What can hang from each mark
q857: q383 q848 q871
q167: q345 q440 q857 q871
q440: q848 q871
q949: q848 q871
q848: q654 q949
q345: q167 q349 q654 q848 q857 q949
q383: q288 q345
q349: q848
q288: q349 q654
q871: q167 q349 q848 q857
q654: q345 q349 q383 q949

Every row comes from one small tree of marks. Brackets hold a mark, then the marks that hang from it, in the order of their numbers. Every link used is in the known rows. Which tree was each row made from?
Each row is shifted at random along 7 fixed directions that mean nothing.
Known rows
{q871 q349 {q848 {q654 {q345 q857}}}}: [  -5 -111  -18  -53  -88   78  -80  139   43   49 -117    1  158  -78
   99  -54    6  -46   -9   80  -62  -84  -39   16  -18   -7   23   21
   11   86   88  -13 -199   29   18  -34 -129  -45   16  -16  -38   14
   35  -27  -23   -1    9 -115   40  -22 -192  -13   16   44  -78   12
  -98   32   39  -36   10   21  -88  -21  -31]
{q857 {q383 {q288 q654}}}: [ -31   53   82  324 -105    1   36 -140  -54  105   92 -103  121   58
  -10  -97  135 -132  -27 -131 -125  -33  234  166 -134  -46  -99   40
 -138  183   34 -121  -91 -108  -92  -55  -19   61  133   46   51  102
  -37  100  224  -94   59  -14   46  -48  -17  190  -16   40  189   27
  -18  178  119  -53   78   19 -223 -151  -12]
{q654 q383 {q949 {q871 q848}}}: [  37  -33   50   79   67  155  -16    0 -163   11  -45  -16   16  130
  130   57   39  -67 -243    4  -50  -81   92  260 -116  -10   51  150
   28  126   83    0  -54  -75   43    0  -31  -78  -47  -24   66 -107
 -139  -96   72   15  -35    2  -65  -70 -243  117  -23  101 -105  138
  -61 -103   73 -121  -80   -5   98   70  192]
{q440 {q848 q654 q949} q871}: [ 264  -75  237  286  216   13  -59  214   76  -95 -284   63 -110  125
  182  162 -352  182 -309   12  169  195  148  -78 -277  203  202  285
  238   -3   95 -202  154   54  -49    8 -207 -355 -209 -150  -78 -185
 -168   12  119  -23  -10  157  -70 -187 -173   55 -114    0 -169 -103
   22 -369 -268 -100 -152 -133   -1  254  445]
{q349 {q848 {q654 q345 {q383 q288}} {q949 {q871 q167}}}}: [ 103  -56  -81  -27  -46  -44  191  -91   44    2    7   67    0   59
  -33  -38   45   98 -139  141 -145   22 -211  207  -69   26  151  -11
  -98  -29   51   58  -72   59  -60  128  -59  -90  -37 -200  -56 -121
  -58  -64  -60  143  -13  113  -79   75 -148   67  -52  -74  -64   64
 -130   43  -37  -85  156    0   -7   87   50]
{q848 {q654 {q345 {q857 q871}}} q949}: [  16   -1  -15 -117  185 -172  192  -47   83   27   86   90 -285  106
  -23  189 -128  162 -120  191  -84  112 -270  122   95 -156   68   95
 -128  -63    0   72  127   72  -46  226   60  -87  -75 -229  -45 -133
  -30  -68  -71  152  -83   87 -164  -16  107  -45 -110  -97  -87   29
   40  -24  -97  -17  -13  -97  130  126   54]
{q848 {q654 q345 q949}}: [  -7  -11  -35 -100   50   56 -188   58  -94   52   72  139   13   81
  234    9 -204   -9   85  123  -80  -26  142  -64  128   30  162  107
  259  160  -31  -36   64  -59  228   85  196  -13   68   36   66   10
  -40 -137 -140   54  -36  117  -82 -136 -290   80   76  152   39  204
   -4  -13  130 -127   -4   53  256  -96 -113]
{q871 {q167 q440} {q349 {q848 q949}} q857}: [ 207   36  204  241  131  138   -4  188  138  -18 -257   35   -8  -11
  201   18 -119  105 -247   18  110  102  100 -134  -55   43  -49  149
  257   90   74 -133  124   32   43 -126 -199 -123 -182   50  -42  -47
    1  -30  189  -68  -10   31   86 -150  -98  124  -34    9 -165 -172
 -117 -105  -94  -95 -163  -25  -72   37  244]
{q848 {q654 {q345 {q167 q440} q857} q349 {q949 q871}}}: [-295  -78   16  -53 -179  102 -304  -89 -125   39  -21 -289  212   31
  -48  -46  409 -317  -64 -136 -228 -179  213  463 -180 -166 -212   94
 -250  216  259   49 -374  -48   86  -56 -142   84   61    0   77  103
    4   27   51 -104   25 -293  -34   47 -300   73  -56  215 -128  168
    4  128  258 -107   64  -37  -68  -63   -6]
{q848 {q654 {q383 {q345 q167}}}}: [ -36   54   40  272  -89  184  -69  -64 -126  -52   90  -83  197   68
  -58 -123  378 -245 -196 -122 -107  -86   78  397  -30  -89  -40   96
  -33  164  204  -38 -164 -164   37  -73  -52  187 -278 -114  104   45
  -61 -103   27   22   77  -50  -27   20 -320  286   31  170 -107   14
 -195   88  255 -164   48   83    1 -104  -40]
{q857 {q383 q288} q848}: [  11  144   82  226  130  -99  288 -162  -30   32  200   16 -167  118
  -35   75   35   41 -138  -26  -82   54  -31  131  148 -229 -103   71
  -99  110  -67  -17  218  -99  -77   69  166  143   -4  -37   40    6
  -80  -20  200   61  -34   83  -60 -123  223  202  -15  -67  140   47
  -31  172   64   -7    6  -15   24  -99  -32]
{q167 {q857 {q383 q288}} {q871 q349}}: [-188   44  140  167  -10   -4 -233  103   84  115  -82 -170   45  -78
  109   82  -47  -81  153 -115    7  -28  345 -183   47 -188 -330  120
   35  194   79 -244  -61  -72   10 -212 -119  118    3  227   38  269
  123   78  155 -262  100 -179   49 -223   65   65   38  106   91  -97
  139  120   97   67 -157  -91 -124 -204  -19]
{q871 q167 {q349 {q848 q949}} {q857 {q383 q345}}}: [ 210   18  126  199  131   29  -47  276  190   47 -206   77  -44  -27
  245   82 -271  158  -15  115  199  150   67 -386  -62  170  -20  141
  284   44  -28 -209  136   34  -31  -79 -191 -140 -136   -5  -59   -9
   94   13   90  -84   54   99   98  -83  -90   51    2  -24  -29 -291
  -34 -148 -154  -18 -149  -37  -86   33  179]
{q288 q349 {q654 q383 q949}}: [-124  -89  -58   61 -116  -15 -108 -109  -14  194  119   49   59  -13
  117  -96   -9  -73  254   59 -220   -9  143  -18   -3  -42  -34   18
  -70   94   23 -125 -194  -32   60   70   35   11  236   50   50  109
  107    8 -111  -76   90   -9  -31   44 -129   42   27  123  146  145
   59  222  100   48   91   -5  -87 -229 -143]
{q949 {q871 {q167 q440} {q857 {q383 {q288 q654}} q848}}}: [-148  -56  168   11   90  -55  -17  118  175  146  -44 -113 -179  -62
  133  112  -68  -56  105   55    2    7  -36 -241  102 -276 -356   61
 -166   -7   50 -151 -175   36  -10  -83 -199  120   -1   62    3   77
  192   64   24 -116  -22 -186  -26 -120  208 -156 -122   20  -25 -110
  152    6   30  147 -242 -105 -109   12   13]
{q440 {q848 q654} {q871 q349 {q857 q383}}}: [  41  -40  116   96  -70   55  -76  190   79   42 -135   38  138  -75
  147  -85  -61   16  -75  -29  -27  -22  -28 -178  186 -126  -40   21
  156   87   49  -66   -5   23   55  -70  -61  131  -58  122  -58   61
  -44 -111   96   12   -6  -79   63 -131  -25  150   60  -12  -40   67
 -128   77   23   15  -18   48  -53  -82  -26]
{q383 q288 {q345 q349 {q848 q949} q857}}: [  35   70  -66  193  107  -68  -47   -1   24  -40   79  -20  -87   52
   57  159  -61  131  105   31  122  101  191  -52  -54   23 -111  187
  148  109   13 -234  179  -73   42   -6   43   -3 -115 -110   45   60
  123   20  -41  -86  111  153  -46  -54 -121   94   82   52   80 -116
   57   37   21   26  -48  -68   77  -49   35]
{q349 {q848 {q654 q949}}}: [  32  -88   93   23  155 -142  152  -79  119   69  -69   37 -227   99
   42  160 -220  169  -59  142 -104  150  -20   48 -190   49   56  147
 -217  -15    1  -46  -10   67 -178  150 -148 -297   85 -204  -63  -83
   15  136   76  -33   -8   59 -103  -33   34  -45 -137  -45  -31  -61
  132  -65 -224    1   10 -190  -83  112  252]
{q857 {q383 {q288 {q654 q349}}} {q848 {q949 q871}}}: [  56  211  157  407  308  193  -46  -26 -234  -65  273  -25 -196  244
  229   50   76 -160 -252  -47   45   63  150  131  123 -108 -122  208
   94  270   56 -220  206 -246   86  -35  196  183 -372  -92  205  -54
 -220 -122  120  -72  -62  154 -106 -195 -160  341  -68  235  -77   11
  -29  -45  167 -113 -169   45  262  -34   82]
{q848 {q654 q349 {q383 q288 q345}} {q949 q871}}: [-201  -60  -24   10 -107 -131   53 -199   -3   90   99 -205   21   60
  -92   -5  199 -121   17   -6 -263  -48    8  295 -124 -132 -164   -3
 -442  103  124  -68 -303  -39 -213   42 -147   47   72 -154   10  113
  -51  143   75  -66   28 -148  -72   39  -34   68  -78   27   55  108
   65  207   41   28  199 -120 -132  -46   28]
{q288 {q654 q349 {q949 q848 {q871 q857}}}}: [ 105 -133  -50   80   -2  116  125  -24  -64    6  -43   95   22   44
   92   37   63   49 -135   76  -63  -57 -163  101 -149   -2   -6   95
  -35  -22   86  -58 -110   38  -23   57 -142  -91  -18 -131  -11 -168
  -27 -113 -107   66   -2   44  -57   96 -147   38    4  -12 -109  125
  -92  -68  -66   75  -16  -16  -43  128  187]
{q383 {q345 {q167 q857}}}: [  84   13   49  189  126   40  -47  136   22  -47 -111  100  -45   28
   72  214 -184   98    0   18  161   46  159  -73  -75   44   45  246
  293   17   34 -136  159  -52   86  -45  -51  -92 -152  -51   26  -20
  119  -85  -89   -2   98  127  -84 -120 -133    6   94   49  -24 -138
    5 -193   10  -33 -211  -48   68    1  111]
{q349 {q848 {q654 q345} {q949 {q871 q167 {q857 q383}}}}}: [-104   66  275   91  190   95 -277  133   76   73  -73 -226 -155  104
  297   40  -37 -158 -167   25  -37   71  163  -19    1  -68 -219  160
 -164  213  140 -176 -126  -39  -20  -81 -212   -9 -229  -10   69   79
  -51   77  201 -241  -85 -115   -4 -150 -147  102 -215  173 -231 -143
  125  -94   11 -129 -153 -122   44   46  237]
{q871 {q167 q857} q349 {q848 q654}}: [-241  -93  110 -252 -174  182  -85  138  -86   83  -72 -103  235  -84
  109 -198  165 -289  -66    2 -250 -297  -26  154  261 -318 -135  -95
 -153  225  115  184 -392  -35  115  -96  -43  256  153  214   36  127
  -60  -59  115   25 -191 -372   29 -186  -67   23    1  156 -125  261
 -144  189  323  -89   -1  115  -14 -132 -200]
{q167 {q345 q349 q654} q440 {q871 q848 {q857 q383}}}: [  44 -120  -37 -222  -35   22  -18  283   10   -8 -203  181  181 -149
   34  156 -179   93   46   35  189 -142  -62 -163   70  -61   20  104
  307   19  -32  115   63  107  144  -24   85  -34  134  149 -107  -40
   66 -152  -48  167  -34 -109   65 -189    0 -179  138  -94   26   20
 -116  -99   45   26 -140   61  -35   26 -174]
{q349 {q848 {q654 {q345 q167} q383} {q949 q871}}}: [  93  -80  -45   26  -34   82 -248  102    8    4 -123    2  105   43
  153  -24  -23   11  -48   78    1   47  105   61 -199  205  169  126
  188   83  113  -65  -66   35  113   49  -97 -188  -89  -97  -15  -81
   -6  -89 -110   -6   74  103  -27   49 -458   63  -62  111 -136  -28
  -54 -113    9 -163   26    8   28   64  106]
{q440 {q871 {q167 q345} {q857 {q848 q949}}}}: [  58 -149  161  118  -94   56    3  242  210  -19 -221  -14  132 -160
    4  -94  117   20 -119   -2   29    9 -183 -155   23 -189 -171   31
   57 -121  204  -92 -213  157   33  -72 -332   91 -172   44 -124  -21
   67  -84   -8   43   19 -191   84   12   56   -6  -41  -69 -197  -93
 -170    7  -37   90  -78  -17 -218   57   52]
{q871 q167 q848 {q857 {q383 {q345 q349 q654}}}}: [  98   48   77   73  180  -51   17  215  152   30 -115   79 -121  -20
  186  230 -280  133   23  106  223   90   52 -303    6   66  -97  186
  162   78  -82 -140  202   10  -53  -57  -37 -102  -33  -24  -34   31
  118   47  113  -43   -2   71   47 -169   17  -57   40  -89   73 -231
   29 -139 -117   27 -172  -83    3   16   78]
{q288 {q349 {q848 q949}} q654}: [  93 -104  -40   -4   77 -105  267  -87   17  101   83  224 -154   54
   70   27 -244  188   92  215 -145  102 -155  -32   18   11  159   22
  -57  -40  -93   20   36   63  -32  250   96 -159  204 -149  -40 -128
   42  -20 -113  114  -48  154 -116    7   59  -48  -37  -23   56   87
    6   82  -95   49   72  -11  -41  -25  -11]
{q654 {q345 q857} q383 {q949 q848}}: [   6  -18 -121  -80   75 -200  468 -354  -27   34  124   92 -206  169
 -180  228   24  192 -238  101 -227    1 -291  531 -138 -130  138  105
 -384  -79  -29  178   74   51 -236  275   46 -206  137 -283  -45 -163
  -87  -26   14  199  -31   95 -183  124  148    3  -30 -232   21  186
    0   67 -145   -9  158 -159   22  134  163]
{q167 {q345 q654} {q440 q871}}: [ 240  -36   73  208  115  146  140  112  -59 -183 -114  232   63   27
  -49  136  -63  104 -291  -29  177    1  -66  117  -40  -26  145  237
  355  -56  113  -13  175   -2   98  -29   19  -58 -312 -115  -34 -188
  -74 -228  -73  203   24  109  -74 -163 -136   81  101  -21 -144  -18
 -221 -225  -32  -62 -168   34   82  124   85]
{q654 {q345 q848 q857 {q949 q871}}}: [ 112 -139 -180  -13  -83  -32   93  -24   58  -29  -62   59   61  -34
  -92  104  102  188  -17   81   33   -1 -139  112 -220   19   19  122
   68 -108   84    6  -20  130   28  112 -103 -137   -3 -164  -88 -146
  159  -99 -180  107  114   71  -33  189 -148  -54   36 -106  -51   -5
  -84  -18  -72   72   18  -39  -77  146  100]
{q440 {q871 q349 {q857 {q383 q288 {q345 q654}} q848}}}: [  25 -195  -53 -148   64 -131  251  232  101   26  -41  165 -120  -88
  -68  214 -170  141  151  234  135  -34 -441 -238  118 -124  -23   22
  -58 -213  -51   22 -118   57  -99   78 -103   65  -71 -217  -94 -126
  167  -59 -213  197    7  -68  -95  -12  166 -258   50 -125    6 -133
  -25 -137  -70  215 -148  -20  -34  168  -98]
{q848 {q654 q345} {q949 q871}}: [  67 -138 -126 -208  -89    6  -50   96   13   41  -19  126   95  -21
  133  -60 -112   83   68  171  -94  -41 -141 -104   88  -11  151   -6
  226   -2   23   37  -59   98  169  139   52  -13   54  -19  -61  -85
   -1 -194 -249  170  -40   59  -60    3 -232  -12   15   20  -46  209
  -96   19   40  -27   74   79  118   33 -100]
{q440 {q871 q349 {q848 q949} {q857 q383}}}: [  50   13  148  141  -21   59  170   67   44   39  -63  -63   67  -25
   34  -89  145   -4 -267  -44  -91  -36 -164   74  139 -248 -154  -10
  -73   78   75   18  -41   21  -75  -26 -110  156 -100   53  -47    4
 -101  -82  241   47  -75 -168   77  -59  122  193  -22  -73 -108   52
 -185  159   10    1   13   30 -114  -26   71]
{q848 {q654 q349} q949}: [  -5  -77  125  152   71   14 -153   73  107   25  -85  -75  -46   31
  131    1  -42  -22  -37   42  -51  116   94  -58 -115   14  -87  135
  -36   83  153 -205 -125   13  -45  -12 -208  -98 -154 -111  -22   16
   -4   60   14 -119   33  -40  -41  -57 -182   76 -138  118 -132  -83
   62  -37  -83   -6  -20 -103  -57   34  155]
{q345 q167 {q349 q848} {q654 {q383 q288} {q949 q871}}}: [-103 -252 -274 -245  -99 -190  286 -156  145   33   78   38 -111  -82
 -284  132  200  179  227  241 -139    3 -481  165  -78 -169 -121  -14
 -353 -253   87  107 -298  135 -137  201 -157   -3  -22 -381 -101 -102
  332  -30 -378  163  124  -71 -204  287  -11 -213  -35  -97  -75  -58
   12  133  -72  238  110 -104  -77  130  -95]
{q383 {q288 q349 {q654 q949}} {q345 q167}}: [ -59  -67 -108   72  -91 -129  179 -157  -67  114  151   62    5   41
  -88   50  -13   13  237   79 -146  -29   64  111 -152    3    8   33
 -130   24  -52  -29 -122  -48  -69  116   34  -36  301 -136   40   29
  144   94  -86   44   63   56  -89   69    5  -44   82   20  245   87
   34  150   72   58  108  -12 -141 -127  -96]
{q848 {q654 q349 {q383 q288}}}: [  67  -59 -109   32  -23   36   20   -1 -102   -8   28  168   57   70
   24    0  -57   13   -6  105  -56  -40  -35  113   14   79  238   40
  125   61    4    9    4  -84   75   56  109  -21  -29 -120   20  -91
  -72 -123 -147  136   36  167 -121  -50 -283   96   68   66   32  110
 -102  -39  104  -83   54   86  118  -18  -91]
{q440 {q848 {q654 q349 {q383 q345} {q949 {q871 q857}}}}}: [ -41  -74  -71  -26   -2 -188  -87   -3  224  126  -57   76  -74  -65
  178  130 -248  216  237  114  -77  121   30 -311   35    4  -78   97
   23  -10  -17 -243   51   95  -42   58  -95 -100  106  -11  -74  143
  141   15 -112  -92  139   66  -22    7   -9  -16   94  -97  123   40
  124  111 -184  163   71 -188  -16 -117   41]
{q440 {q871 {q349 {q848 q949}} q857}}: [ 241   86  108  322   38  139  -15  106   11  -24 -138   87  103   21
  204  -81  -75  132 -228  -30   39   81  149  -89   47   60   64   96
  354  161   20 -134  252  -24  111  -59    3  -22 -108  111  -12  -18
 -115 -126  199  -24   19  153  103 -128 -150  308   93    0  -39    8
 -203   46  -21 -111  -15   64   -4 -106  153]
{q345 q349 q848 q857 q949}: [  78 -128 -183   -8 -126  -56  -54   56   98    3  -90   58  123  -95
  -32   54   33  193  150   60   89   26   35  -82 -165   62  -24  107
  205  -14   33  -44   37  113  105   61  -29 -104  117  -31  -95  -40
  225  -45 -136   35  141   68   34  119 -175  -41   74  -58   56  -46
  -48   60  -19   86   26   -2 -103   22  -24]
{q857 {q383 q345} q871}: [  70   29  -33  170 -120  -69 -374  217  122  168  -92   71  212 -110
  278  -19 -251   91  349  -20  148   91  450 -582   41  147  -75   98
  575  182 -101 -280  250    7  236  -84   96   25  261  330  -29  205
  159  -41   22 -118  180  140  186 -117 -146  110  179   30  359  -18
   25  120   70   24  -30   52  -92 -304 -173]

Write each row's tree
[-199 -188 -237 -336 -169 -213  137 -109  169  146  124  100    0 -156
 -114    9   29  109  367  198 -223  -43 -320  -66  246 -281 -116  -89
 -183 -101  -11   96 -192  116    7  177   82  146  202  -62  -95   96
  272  -73 -307  148   59 -117 -110   92   79 -158   54  -86  108  139
   17  326   47  219  161  -32  -10 -140 -364] : {q345 q349 {q654 q383}}
[-109  -45  -97  -97  -53 -191   14  -79   -2   97   51  -30  -14   38
  -30  152 -123   61  259   74  -54  -28  204   20 -155   29  -29  102
  -43   87  -75  -31  -39  -24  -29   73   37  -83  320  -50   13  101
  161  132  -18   -4   53   20  -67  -42  -49 -105   75   -6  258   56
  129   69   54   -2   58  -84  -26  -71  -63] : {q383 q288 {q345 q167 {q654 q949}}}
[ -95 -148  -79   22  -80 -160  -46  -18  105   76  -53 -123   -2  -15
  -75  110   16   59  180   56  -10   19   65   77 -268   32  -74   93
 -212  -49   91 -150 -248   27 -114   36 -240 -119   56 -160  -39   41
  185  136  -99  -83  157  -59  -52  111  -91 -128  -34   -1   42 -123
  135   12  -23   68   23 -141 -174   70   75] : {q654 {q383 q288 {q345 {q848 q949} q857}}}
[  31   10 -101  -69   61  -99  -70  -23   70   16    0   27 -100   37
  119  150 -121  186   87   96   -3  109  134 -107  -53   29  -50  170
  202  129  -29  -53  231   73   93  102   99 -123  120  -43  -27   11
  113  -20  -30  -13   28  153  -55  -41 -145   42    5  -12   63   65
   65   56  -64   15   17  -79  105  -20   61] : {q345 q167 {q848 {q654 q349}} {q949 q871}}
[ -22    8  121  -91   17   35  -35  196   46   68 -132   -2   51  -52
  157   51 -121  -26  -52   41   31  -84  109 -129   47  -95  -99   78
  119  160  -20   30    0   46   45  -82  -22  -14  188  201  -28   68
  -10   33  213  -23 -106 -128  107 -196   55  -38   10  -37   42   16
  -49    0   47  -48 -111  -10  -64  -44   -1] : {q871 {q167 {q345 q949}} q349 {q857 q848}}
[ 155  -22 -141 -106   13 -164  475 -114   56  -41   16   96 -130   68
 -195  156   77  273 -245  116  -24   35 -407  246  -57 -133   49   37
  -69 -106  -48  267  212  154 -115  232   72  -79   67 -209 -135 -252
  -15 -111   35  293  -89  121  -92  119  163   17  -70 -282  -31   63
 -146   45 -122   42   97   -4  -12  222   92] : {q345 q349 {q848 {q949 {q871 q167}}} {q857 q383}}
[  56   15  128  -73  285  -34  133  164   46  -21 -173   61 -241   43
   40  375 -230  166 -200   77  166   36    0   17  -37 -132  -64  258
  138   24  -16   80  238   55    5   10  -17 -189  -18  -33  -34 -118
   49  -27  135   59  -90  -40  -80 -222  147 -151  -40  -67 -105  -90
   47 -217 -102  -21 -313 -129   67  161  209] : {q345 {q167 q440 {q857 {q871 q349 q848}}} q949}
[-117  -97   26 -119   60 -186  118   51  186  104  -20   82 -157  -64
   17  164 -167  130  206  177  -50   68 -197 -212  185 -162 -158   47
 -189  -67  -49  -21  -31   68  -76   97  -53   61   78 -100  -63   74
  210   34  -66   26   12  -65  -75  -42  186 -127   49  -81   53  -70
   75   87  -73  179  -20 -122  -27  -68  -90] : {q440 {q871 q167 {q857 {q383 {q345 {q654 {q349 q848}}}}}}}
[ -16 -233  -24 -133 -112   13   15   38  -41   67 -135   60  115   23
  -21  -38  -24  -39  -34  118 -137  -87 -104  218 -164   87  233    5
 -168  -13   64  144 -302   36  -32  117 -119 -170  149 -128  -60 -138
  -38   -4  -73  109   -8  -53  -77   37 -231  -88  -80   50  -81   72
  -50  -79   42  -86   72   22 -113  106   19] : {q349 {q848 {q654 q383}}}
[ -83 -154    6 -188  -52   64  -59  210  -79  -28 -151  119  161  -88
  -73  138  -22  -48   -3    0   74 -186  -39   64   62 -185   -3  102
  174   -8   88  161  -80   46  180  -26   42   49   80  104  -46  -64
   20 -161 -111  163  -41 -166  -49 -158  -17 -151   83   38  -60  104
  -95  -99  163   20 -163   50   -9   25 -167] : {q167 {q345 q349} q440 {q857 q871}}
[ -48  -90   -1   24 -117  180 -217  211    1  -33 -116    0  225 -105
   44  -51  119 -123   44   -1   62 -120   71  -20   38  -94  -97   82
  228   69  171  -36 -181   -8  198 -144  -90  131 -134   82   11   45
  126 -127 -142   -2   51 -115   10  -53 -267   25   73  149 -125  -42
 -131  -17  205  -16 -116   88   -5  -61 -131] : {q871 {q167 {q345 q349 q857}}}
[ -32  -34  -69 -101 -120   38  -81   72 -156  -18  -61   49  246   -9
  -46   69   36  -44  -26  -91   68 -173  160  191  -53  -37   65  111
  211  166   -5  180   74   -7  164    1  201   11  232  142  -18  -22
  -34 -102   64  121  -13  -47   37 -114 -129   19  107   15   93  138
 -111   20  207 -100   -8  103  -22  -40 -174] : {q167 {q345 q349 q848 {q857 q383}} q440}
[-274 -157  104  -61  -80    8 -296   55  -16   91 -104 -225   92   22
   20   27  101 -273   73   -4 -166  -82  205  215 -223  -23 -115  103
 -295  161  186  -17 -421  -31  -48  -38 -226  -75  111  -87   31   99
   42  172   38 -147    6 -259  -71  -38 -252  -80 -132  215  -82    5
  126  -26  110  -59   15 -107 -134  -21   31] : {q848 {q654 {q345 q167} q349}}
[ 109 -183  -96    6 -154  111  312  -95 -108   21   21  128  125   19
  -31 -108  201   -1 -147   90 -184 -128 -289  227 -126  -83   25  -23
  -83  -62   83  120 -229   81  -19  121  -94  -11  137 -128  -34 -216
  -25 -137 -125  209  -75   -2  -55  163  -81   38   -9  -33  -67  260
 -218   72   22   67  103   90 -130  101   54] : {q288 q349 {q654 {q949 q848 {q871 q167}}}}
[-135  -86   91   46 -123   26 -235  247  134  100 -145 -105  230 -216
   84    7   93 -121  180  -95  100  -85  130 -287   44 -163 -370   77
   76  105  102 -170 -192   31   57 -182 -183  166   41  203  -46  203
  186   25   84 -125  107 -317  191 -104   42  -64   73   34   69 -130
  -19  114  105  125 -128  -22 -259 -146 -159] : {q167 q440 {q871 q349 {q857 {q383 {q345 q654}} q848}}}
[  87 -206 -128 -105 -200  -20    2   85  247   74 -174   71  135 -158
  103  -96    3  151   87  138  -80   13 -216 -246   -9  -37  -52  -27
  141 -109  105  -82 -172  202   40   20 -246  -33   17    3 -151  -25
  172 -133 -241   77   83   -4   21  122 -152  -31  -14 -100  -70   71
  -97   87 -102  131   73  -10 -120   46    3] : {q949 {q848 {q654 q383}} {q871 q167}}
[  -5 -104 -115 -125  -73  -17  -60   10  -28   35   37  125  104    0
   45  -14  -38   24   99  121 -108  -38  -26   23   10   27  119   50
   95   70   11   33  -50   30  102  122  101  -41  124  -68  -26  -21
   19  -82 -153  111   10   41  -51    6 -230   13   62   42   47  160
  -68   63   58  -28  115   36   60  -50 -138] : {q848 {q654 {q345 q949} q349}}
[ -31  -12  -99 -246  -34  -38   15  -16   97  121   31   71  -30  -34
  173  -34 -103  106  101  190 -170    1  -66 -129  220 -110  -29  -23
   88  121  -53   57   32   72   92   81  108   37  151   74  -29   71
   82  -82  -42   37  -47   24  -16  -59  -86   48   21   -8   33  155
  -36  212   32   -6   76   11  116 -117 -113] : {q345 {q949 {q871 q167 {q349 {q848 {q654 q383}}}}}}
[ -43 -102   -9   68 -135  -75 -268  123   36  184 -141  -32  188  -54
  133   28  -99  -53  164   -8   18   -6  287 -112 -260  182    0   79
   12  149  -18 -100  -74   48    5   -4  -59 -206  412  123  -48   64
   46  129  139 -126   94  -39  133    6 -119  -80    5   -3  225  -19
   66   23   -2   -7   33  -38 -295 -111  -30] : {q288 {q654 {q345 {q857 q383 {q871 q848}}} q349}}
[ 196   -7  -36  166    5  -68  -83   94  120   29  -54  110   19    5
  168  -35 -191  169   30   77   70  146  107 -233  -71  176  160   78
  303   54  -22 -205  157   34   72   43    4 -141   -1    2  -64  -35
  -26  -45  -22   16   96  229   39  -48 -189   99  -15  -46  100  -47
  -38  -14  -69  -69   39   10  -21  -11   21] : {q857 {q848 {q654 {q383 q288}} q949}}
[ 110   20  -33   79   71   72  -69   43  -74  -67  -61  113   55   52
  142  181 -110  101 -115  -39  130  -22  136  -17 -154   84   12  257
  256  126   27 -110  208   18   23  -17   46 -150  -23   34  -18  -49
  -86 -123   21    3   38  122    7 -100 -158  102   75  -48   19   53
  -32 -129  -89  -16  -67  -60   56   65  131] : {q167 {q345 {q654 q349 {q949 q848 q871}}} {q857 q383}}
[-329   29   73   33 -105 -183  115 -177    1  168  122 -274   12   15
 -147   62  204 -180  101  -96 -218 -123   95  243    7 -302 -363  -22
 -545  172   17    1 -246  -97 -241  -36  -72  208  249   20   39  248
   53  237  285 -126   -9 -279    7  -58  258   31  -13  -22  213   33
  117  307  153   79  109 -108 -234 -184  -90] : {q871 {q857 {q383 q288 {q345 q349}}}}
[-147    1   15 -208  -29   19  -96  -71 -173   94   -8  -91   32  141
  114   37    1 -112  -97   39 -220 -141  162  332  -64  -16   84   59
 -163  246  -14  186  -83  -39   73  106   88  -80  312   39   68    4
 -120   21  161    3 -136  -43  -52  -79 -184   38  -30   84    5  252
   22   35  168 -212   77   -6   81  -36   56] : {q349 {q848 {q654 {q345 q167} {q949 {q871 q857}}}}}
